In the rows, zero is written as 128.
[124 141 146 153  79 154 156 133 124 158 146 116 136 113 156 135 126 109
 131 122 128 135  96 121 129 124  70 157 118 107  14  94  85 134 125  79
 101 107 118 145 146 127 123 110] : J
[100 139  65 114  85 118 149  92 102 119 118 147 111 130 147 119 139  89
 142 117 118 153  89 155 116 101 165 171 164 171 134 132 151 148 143 163
 159 139 132 119 173  77 132 113] : B
[118 160  84 122  92 111 167 124 112 146 159 155 126 126 150 101 149  89
 108 124 166 116  69 132 109 136 118 111 142 174 114 107 148 140 121 159
 155 119 131 141 172 114 155 120] : Z
[113 133 132 156  97 169 157 133 130 155 150 112 106 109 156 135 137 108
 148 115 138 109 110 117 132 117  94 141 126 119  29  98 107 105 132  72
 105 113 119 135 141 158 138 119] : W
[143 149 115 127  83 126 137 102 127 141 168 141 122 141 137  99 149 122
 142 143 125 168  48 106 111 123 144 171 138 176  93 129 126 153 117 158
 142 124 153 144 171  72 130 104] : B
[107 142 134 150  66 168 146 114 110 159 141 116 114 105 160 125 117  94
 146 126 121 143  94 119 145 110  86 180 117 101  12 109  88 116 124  94
 106 100 111 142 149 125 119 122] : B
[120 113  75  89  91 124 141 106 125 127 113 141 141 142 107 126 149 128
 150 128 140 134  67 136 124 110 136 166 185 188 141 154 142 134 153 137
 166 121 142  91 142 106 105 125] : D
[164 113 102 112 120 132 143 129 124  94 148 165 158 129 131 101 162 143
 128 103 155 118 134 111 109 103 147 109 189 191 118 150 112 116 144 101
 149 128 139 111 158 130 165 147] : N
[114 125 131 147 111 161 158 124 139 140 135 138 124 117 132 141 126 106
 136 116 145 122 113 106 141 125  85 154 134 115  18 119  93 121 141  68
 109 109 110 125 151 160 135 110] : C
[121 125  75 113  87 127 136 129 111 138 150 140 141 128 139 114 151 152
 135 139 122 139  65 137 104 100 100 166 142 168 106 133 117 135 139 163
 186 134 166 138 181 102 129 130] : X
[119 128 132 150 100 151 164 121 128 159 133 107 117 127 145 139 116  94
 140 103 123 110  83 128 110 121  85 165 117  93  46 107 100 136 120  77
 106 116 110 110 147 131 116 117] : R
[122 141 148 163  92 155 151 133 133 160 134 124 120 114 152 136 130  98
 125 115 138 125 101 123 139 132  73 151 114  99  16  98  89 128 122  78
  96 116 118 147 144 146 126 101] : J
[131 144 102  97  43  87 160 103 112 145 136 158 117 144 132 102 160 119
 113 131 116 159  60 125 153 134 123 170 118 195  99 139 129 137 128 186
 156 121 151 143 157  82 146  80] : U
[131 131 151 149  99 143 170 128 129 157 144 115 107 118 156 140 141 125
 104 110 133 127 100 129 158 122  80 156 122 108  20 119  78 118 131  98
 107 118 115 136 138 154 124 100] : U
[114 131  97 122 110 112 160 109 133 107 140 157 120 101 123 129 154 106
 148 134 158 145  88 127 143 123 141 123 171 195 132 126 135 126 110 170
 158 112 143 107 166 123 154  89] : D
[129 149 133 150  86 156 159 127 126 155 132 121 116 123 144 132 130 114
 134 118 132 120 104 108 134 135  83 158 123 121  16 103 102 124 129  88
 105 114 120 135 154 142 121 117] : Y
[122 150 129 149  82 156 157 131 136 153 132 137 100 103 148 125 129  93
 137 119 137 131  96 108 137 122  84 166 122 105   4 108  97 119 129 101
 108 109 111 134 150 148 136 114] : Y
[136 122  81  96  83 106 136 115  89 130 157 126 120 106 152 104 135 110
 117 133 137 130 142 118 112 119 151 104 175 183 139 114 121 104 154 174
 181 116 165 117 177  97 126  98] : U
[114 132 137 148  84 139 164 117 127 160 131 121 112 113 147 125 118  94
 118 119 149 130  78 137 140 124  74 158 117 106  24 104  80 112 133  91
 117  99 106 148 153 135 142 100] : Z
[141 149  83 118  98 119 140 107 120 139 127 157 113 130 128 126 133 129
 142 112 158 161  90 124 126 115 151 134 176 168 131 144 115 129 133 154
 155 119 148 119 168  98 130 135] : N
[156 139  78  90 117 115 155 114 138 129 133 130 115 126 123 108 172  99
 123 123 146 140  88 113 117 147 142 130 147 171 116 137 128 125 140 160
 128 135 143 131 157 129 160 123] : W
[135 139 134 137  73 152 153 131 136 169 126 111 116 110 153 134 129 111
 133 112 118 123  93 112 119 127  71 159 104  98  13 108  82 132 134  63
  99 108 109 126 144 160 120 121] : W
[130 137 131 150 115 145 156 139 118 158 127 134 117 103 154 126 125  96
 135 115 123 138  92 121 141 109  78 163 125 108  32 106 108 119 120 101
 100 121 111 152 148 135 130 120] : X
[121 113  84 112 108 114 154 116 107 139 145 133 142 140 123 120 155  85
 161 148 150 165  77 146 133 126 140 149 172 183 113 133 135 120 163 176
 166 120 140 124 164  76 142 125] : E
[123 132 151 127  63 135 147 140 116 165 138 138 114 104 161 125 129 106
 118 106 125 124 126 112 145 117  72 144 116 108  26 104 104 124 143 101
 117 105 109 126 137 129 115 110] : U
[127 130 123 145  89 161 160 113 124 159 141 111 109 115 150 127 127  84
 149 110 136 131 102 108 117 125  77 157 112 133  35 107 101 105 141  98
 111 113 117 147 145 110 129 119] : W
[109 128 139 134  76 146 147 130 132 150 126 126 124 125 144 127 127 112
 147 115 120 116 105 101 140 119  78 158 122 116  19 108  98 107 129  63
 122 109 113 131 150 132 130 118] : R
[117 125 141 137  66 147 163 127 116 150 140 126 107 104 155 138 135 100
 126 100 144 113 110 121 140 119  66 143 124 129  31 106 103 109 146  97
 126 106 107 135 141 133 124 107] : U
[132 126 150 168  96 138 163 121 135 158 143 133 116 118 159 134 121 104
 133  98 138 128  87 130 115 112  68 160 112 106  18 109 100 126 133  78
 100 121  95 130 141 109 126 118] : N
[130 128 101  97 123 125 143 133 110 131 136 163 136 111 134 114 147 145
 178 131 129 135  92 117 124 108 142 175 158 143 129 142 112 115 151 195
 175 131 140 106 168  99 150 131] : C
[156 153  91 111 126  99 154 106 108 148 137 158 152 115 142 122 148 139
 122 140 155 188  74 174 106 110 129 131 179 160 137 145 108 143 141 183
 146 107 153  99 139  99 111 112] : V
[138 127 135 149  76 149 171 129 110 163 141 116 109 103 152 146 134 114
 120 107 136 132  92 132 133 120  76 161 123 112  27 104  97 129 139  94
 114 107 111 134 138 130 114 110] : U
[110 123 136 130  71 128 160 133 145 156 137 119 109 117 150 126 137 101
 129 113 135 105  77 105 128 120  69 167 118 105  12 113  89 137 136  68
 102 110 129 130 137 125 114 126] : D
[119 129 140 140  86 146 148 129 133 144 132 115 116 124 145 126 137 107
 149 112 141 106 110  99 117 131  74 151 129 128  19  94 101 115 143  68
 118 112 120 148 150 126 119 128] : Y
[116 119 135 138  82 156 139 135 117 159 131 122 129 122 151 127 132 108
 143 112 118 105  92 122 120 118  61 168 116 109  37 108 103 123 126  67
 125 114 120 128 141 138 119 121] : R
[127 136  87 136  88 107 170 109 142 134 130 138 106 139 143 131 157 116
 126 113 154 134  57 148  99 107 136 150 160 152 112 130 102 148 143 154
 165 138 148 104 172 123 129 103] : V
[132 148 149 137  86 159 154 131 129 149 138 123 117 101 154 130 136 106
 142 116 133 132  79 110 120 113  78 178 117 104  28 107  88 106 129  79
 120 105 115 137 154 154 126 111] : V
[112 139 126 165 112 167 154 137 131 156 143 134 104 122 151 144 131 122
 137 118 156 118 106 103 140 124  95 146 137 110  32 105 102 122 146  85
 116 117 127 139 154 144 133 118] : C
[120 144 154 145  91 155 157 132 126 152 128 122 109 118 148 141 137 113
 140 110 136 120  71 127 129 123  92 180 115 107  36 116  97 132 133  83
 101 118 108 136 146 148 121 109] : V
[ 99 133 150 146  84 138 154 139 122 170 143 125 112 108 160 120 129 102
 129 126 145 112  70 129 145 122  55 169 112  89  19 106  89 121 144  94
 122 109 123 147 147 126 134 123] : Z
[131 147  71 107 118 117 143 115 120 150 117 149 144 142 129 124 153 137
 113 131 147 190  67 143 139 107  94 142 153 163 116 149 110 128 142 171
 159 118 160 133 153  90 122 136] : X
[109 136 127 146  80 164 151 121 127 163 141 104 108 117 164 129 134  95
 124 115 126 118 104 117 133 122  78 155 103 101  22 108  85 113 133  75
  98 108 129 135 139 152 130 117] : W
[113 134 143 164 109 159 162 131 141 159 142 131 104 118 153 139 115 110
 144 106 146 109  92 110 123 118  76 167 115  89  21 113  76 126 136  85
 115 115 112 130 156 150 130 112] : C
[131 146  58 133  90 118 161 122 118 123 106 138 138 107 123 152 145 151
 133 128 131 184  82 151 109 106 116 132 149 184 108 105 141 118 146  98
 179 113 152 142 181 105 151 114] : X
[150 126  72 150 108 127 169 102 123 115 143 133 139 120 129 134 141  89
 118 123 161 151 119 177  84 136 120 113 152 194 139 119 140 133 147 181
 160 146 155 126 172  99 157  78] : J
[ 98 118 142 140  85 143 138 136 123 157 134 114 112 120 157 121 145 109
 145 107 127  94  98 130 123 121  74 164 111  93  44  99 108 134 140  85
 117 125 117 137 143 130 123 140] : B
[131 128 138 136  95 145 172 138 126 160 141 117 107 126 143 129 137  97
 115  89 119 128 103 113 145 112  89 167 118 112  40 107 109 126 129  78
 112 116 112 128 133 138 126 112] : U
[121 132 141 147 102 158 146 130 128 146 151 117 111 107 166 120 137  84
 142 120 142 138 112 115 137 104  78 151 128 105  13  94  93 106 128  90
 116 111 120 146 156 129 133 121] : B
[106 129  69 132 109 153 124 100 119 115 144 155 126 133 142 120 152 126
 140 124 134 145  92 135 128  95 193 168 204 181 146 142 145 115 128 118
 162 135 137 116 160 139 145 119] : N
[136 151  75 116 132 103 173 114 111 135 145 141 142 131 142 119 156 134
 118 130 147 153  71 174  93 118 124 143 166 179 130 144 120 133 148 160
 160 133 155 117 168  95 139 112] : V
[118 144  60 121 129 126 175 109 136 140 139 120 139 153 116 114 155 132
 132 143 137 135  44 149 125 130 150 167 154 182 117 150 129 121 145 179
 157 143 122 111 148 135 137 120] : Y
[101 109  97 144  86 100 143  43  95 116 146 144 134 132 134 116 127  91
 108 141 122 157  97 159  96 128 151 149 143 188 146 112 152 121 127 151
 155 117 153 129 163  30 126  61] : Z
[110 120 107 120  95 122 139 126 118 140 149 155 128 152 127 108 162 123
 158 137 157 135  84 134 129 121 128 143 154 175 100 129 132 105 154 145
 176 114 150 139 174  87 160 122] : E
[129 126 144 133 109 149 149 140 126 136 129 121 131 116 154 134 147 102
 121 119 137 131 124 118 140 120  64 142 129 117  19 111  89  98 146  78
 115 119 107 129 153 140 133 112] : V
[116 130 145 119 100 142 155 142 131 156 142 117 119 117 142 127 141 106
 142 113 136 113  97 121 141 126  93 160 135 101  29 118  89 114 147  74
 117 108 125 142 148 169 139 138] : E
[ 95 138 136 142  81 160 131 140 131 155 138 117 102 123 165 121 134  94
 139 121 138 112  99 117 147 111  84 157 120  92  26 106  97 122 131  88
 117 115 110 138 152 148 131 135] : B
[157 143 112 106 112 130 141 126 119 141 146 136 130 131 145  95 151 116
 124 136 144 154  75 108 108 107 110 154 147 155  91 125 103  98 146 135
 163 112 152 125 175 110 132  96] : V
[103 126 146 128  90 142 150 131 129 149 138 108 116 117 156 118 136  94
 141 116 124 106  92 141 143 114  77 174 112  93  32 112  93 130 131 102
 108 121 114 132 142 161 133 122] : B
[108 132  92 155  64 128 140 123 125 126 123 157 130 130 120 143 170 142
 144 135 139 142  45 150 125 120 143 155 138 174 131 122 157 170 124 115
 142 125 169 135 146 125 147 123] : X
[127 144 145 131 112 153 157 124 125 145 136 118 124 129 161 125 131  88
 111 117 125 143 102 126 135 111  76 170 118 112  31 120  93 112 136  94
 107 119 110 129 151 140 124  94] : V
[134 131 147 147  82 162 140 126 134 151 143 128 139 117 146 123 126 100
 128 116 154 121 118 111 115 132  55 136 129 109  16 104  82 114 136  77
 105 101 112 140 153 125 127 115] : J
[137 135 141 152  99 151 166 141 129 163 152 109 117 118 158 127 129  99
 106 109 139 118 106 130 128 127  60 135 113 102  16  94  82 123 133 101
  99 121 131 139 151 141 137  94] : J
[127 136 101 132 141 138 149 114 129 115 147 142 138 137 131 122 170 149
 133 137 172 131  98 129 115 113 153 130 180 165 122 125 117 110 138 127
 166 124 149 119 180 142 135 117] : V
[ 97 128  99 117 109 118 140 131 143 123 141 156 120 122 145 101 163 123
 141 139 150 126  76 118 131 115 111 155 171 174 106 142 127 106 153 134
 166 123 138 118 166  95 169 110] : D
[ 84 116  66 105 139 132 154 137 109 136 133 153 140 156 110  97 162 137
 118 114 164  99  81 131 154 113 101 113 166 182 139 160 130 120 163 167
 168 127 147 103 162 117 153 153] : X
[103 135  87 136 114 160 125 138 113 143 148 140  98 137 141 117 162 132
 136 112 168 131  66  98 122  96 121 132 155 159 140 110 132 131 139 142
 180 118 185 150 172 106 133 140] : X
[126 136 120 155  85 159 157 115 123 167 138 116 104 108 166 125 131  79
 127 112 122 134  97 126 113 124  77 170  98 107  30 107  96 121 126  95
 102 117 119 144 143 133 132 106] : W
[115 128 137 142  75 168 145 137 142 148 134 121 100 105 147 136 129 108
 135 111 129 118  67 106 132 111  74 181 125 106  30 122  87 123 127  69
 117 104 115 117 148 147 132 107] : D
[110 128 138 156  69 163 141 121 117 155 124 135 125 112 144 141 132 125
 146 113 123 123  78 115 127 116  67 177 115 108  31 108 107 124 126  81
 108 111 112 146 149 119 116 134] : X
[121 133 140 147  85 155 142 119 139 145 144 119 118 125 151 122 133  98
 133 120 130 119 108 110 116 123  77 159 127 123  17 101  98 111 130  69
 112 111 125 138 146 141 121 106] : Y
[130 144  84 133  86 126 156 122 133 155 144 141 115 106 135 119 146 142
 144 132 139 126  66 105  94 126 132 132 140 158 107 114 133 146 147 144
 170 124 135 106 173 133 128 119] : W
[126 130  78 113 114 121 146  98 123 125 125 149 122 129 123 115 133 109
 126 123 160 132 119 129 121 116 126  95 142 185 145 129 132  92 135 188
 194 123 146 114 163 127 133  91] : R
[123 130  97 125  70 125 138 151 122 144 156 143 124 103 141 129 158 126
 144 135 137 136  69 136 109 124 107 130 126 159 122 104 131 159 139 209
 188 139 157 115 170 108 145 102] : J
[139 123  87 134  48 110 153 122 125 135 156 163 126 105 117 117 173 147
 149 111 120 103  52  96  82 120 135 134 143 164 110  96 149 148 102 119
 152 124 168 123 163 108 137 148] : X
[123 127  74 131 119 145 132 132 144 133 154 167 115 116 132 117 154 128
 123 104 167 126  91 108  84 116 136 123 159 141 112 145  90 141 140 126
 165 118 147 114 161 133 154 139] : C
[127 122  75 151 106 126 156 110 113 135 164 155 113 117 145 127 138  82
 143 109 167 132 115 138 101 102 128 108 157 169 115 114 140 109 129 174
 170 136 151 106 173  83 130 127] : N
[126 131 130 158  92 150 161 131 127 166 133 123 115  94 157 133 140 124
 148 110 130  96 101 117 100 127  65 163 101  91  32 102 102 129 139  82
 119 125 112 138 141 147 118 146] : W
[118 117 149 139 105 163 132 137 116 156 139 111 119 110 145 131 131 116
 128 121 117 111 124 100 137 129  95 158 128  85  31 106  95 102 144  51
 120 108 119 138 151 162 122 134] : E
[141 162  87 117  91 118 136 109 102 140 142 155 138 133 141 112 121 109
 151 146 137 179 112  79 129 123 158 117 148 206 136 112 134 105 130 166
 169 103 159 141 163  75 129 100] : C
[119 125 137 131  93 144 143 129 118 153 140 106 122 127 156 108 125  97
 131 112 110 121 124 112 138 113  94 162 121 105  23 105  83 124 125  75
 106 116 123 138 155 135 120 125] : B
[138 128  74 129  90  63 162 135 123 157 150 149 111 120 149 103 162  98
 119 114 125 135  35 157  88 130 117 129 111 169 110 113 137 132 126 154
 154 139 143 118 165  68 171 100] : N
[146 152  81 113 112 118 146 123 125 134 159 157 123 113 148 104 135 116
 140 147 157 150  83 118 122 106 164 125 199 197 137 129 139 130 118 189
 161 116 139 114 162 126 129  95] : D
[139 131 143 150  82 141 148 135 124 164 148 128 110 115 152 125 117  88
 125 105 124 125  93 100 131 122  85 152 109 110  10 110 100 132 122  71
  93 118 114 130 149 124 117 119] : N
[129 141 119 159  95 165 152 117 124 150 120 123 114 113 150 139 137 122
 125 123 140 130 106 121 130 134  76 166 132 120  15 114  89 115 140  89
 117 120 117 149 154 145 119 117] : Y
[ 90 129  78 112  89 142 130 133 101 117 138 152 148 144 131  92 173 149
 151 139 145 114  91  93 119 110 136 150 161 200 148 127 145  94 165 113
 211 116 154 127 179  97 152 141] : V
[115 166 105  94 106  99 166  86 101 124 114 144 125 149 138 123 143  81
 127 129 155 165  78 150 150 115 147 133 153 188 158 134 143 122 147 186
 143 110 162 104 155  96 122  79] : V
[120 116 133 146  77 156 155 113 125 155 138 112 126 113 135 134 124 107
 132 103 128 113  80 123 112 119  64 163 118 113  38 107  89 128 125  82
 104 107 130 132 151 146 116 118] : X
[110 136  87 105  99 117 165 149 147 120 131 145 102 127 138 124 165 138
 155 114 164 107  72 106 125 102 144 134 190 185 121 121 151 133 168 135
 176 137 139 115 167 117 151 132] : D
[146 130  99 117  95 109 171 119 148 134 131 131 117 144 129 108 165 125
 146 105 142 104  63 104  99 121 132 143 129 170 121 128 112 142 137 140
 161 138 144 121 157 140 141 128] : W
[137 126 145 130  98 132 179 139 129 152 148 115 112 120 147 130 140  96
 117 104 141 109  87 119 143 120  69 151 135 116  36 112 106 135 139  98
 111 114 108 116 140 151 123 114] : U
[118 138 150 141 105 141 165 128 127 143 126 124 118 104 159 137 128  94
 132 119 134 126 112 128 144 114  77 167 135  94  17 117  82 118 143  87
 107 120 114 119 157 158 118 108] : V
[114 130 151 137  61 149 146 154 127 162 133 129 107 116 155 138 154 122
 125 109 129 117 101 112 158 126  69 167 112 100  19 104 107 131 140  82
 116 116 109 141 137 144 133 127] : U
[131 138  92 101  87 109 150  99 122 132 139 138 117 133 135 104 148  94
 139 131 133 141  48 139 121 111 147 162 141 160 112 140 123 146 128 187
 148 130 135 115 158 108 125 112] : B
[120 149  72 115 108 125 174 106 126 124 143 134 134 127 129 111 135 108
 127 132 112 169  78 125 133 102 151 146 156 191  91 126 121 101 129 154
 160 111 118  95 162 116 152  84] : Y
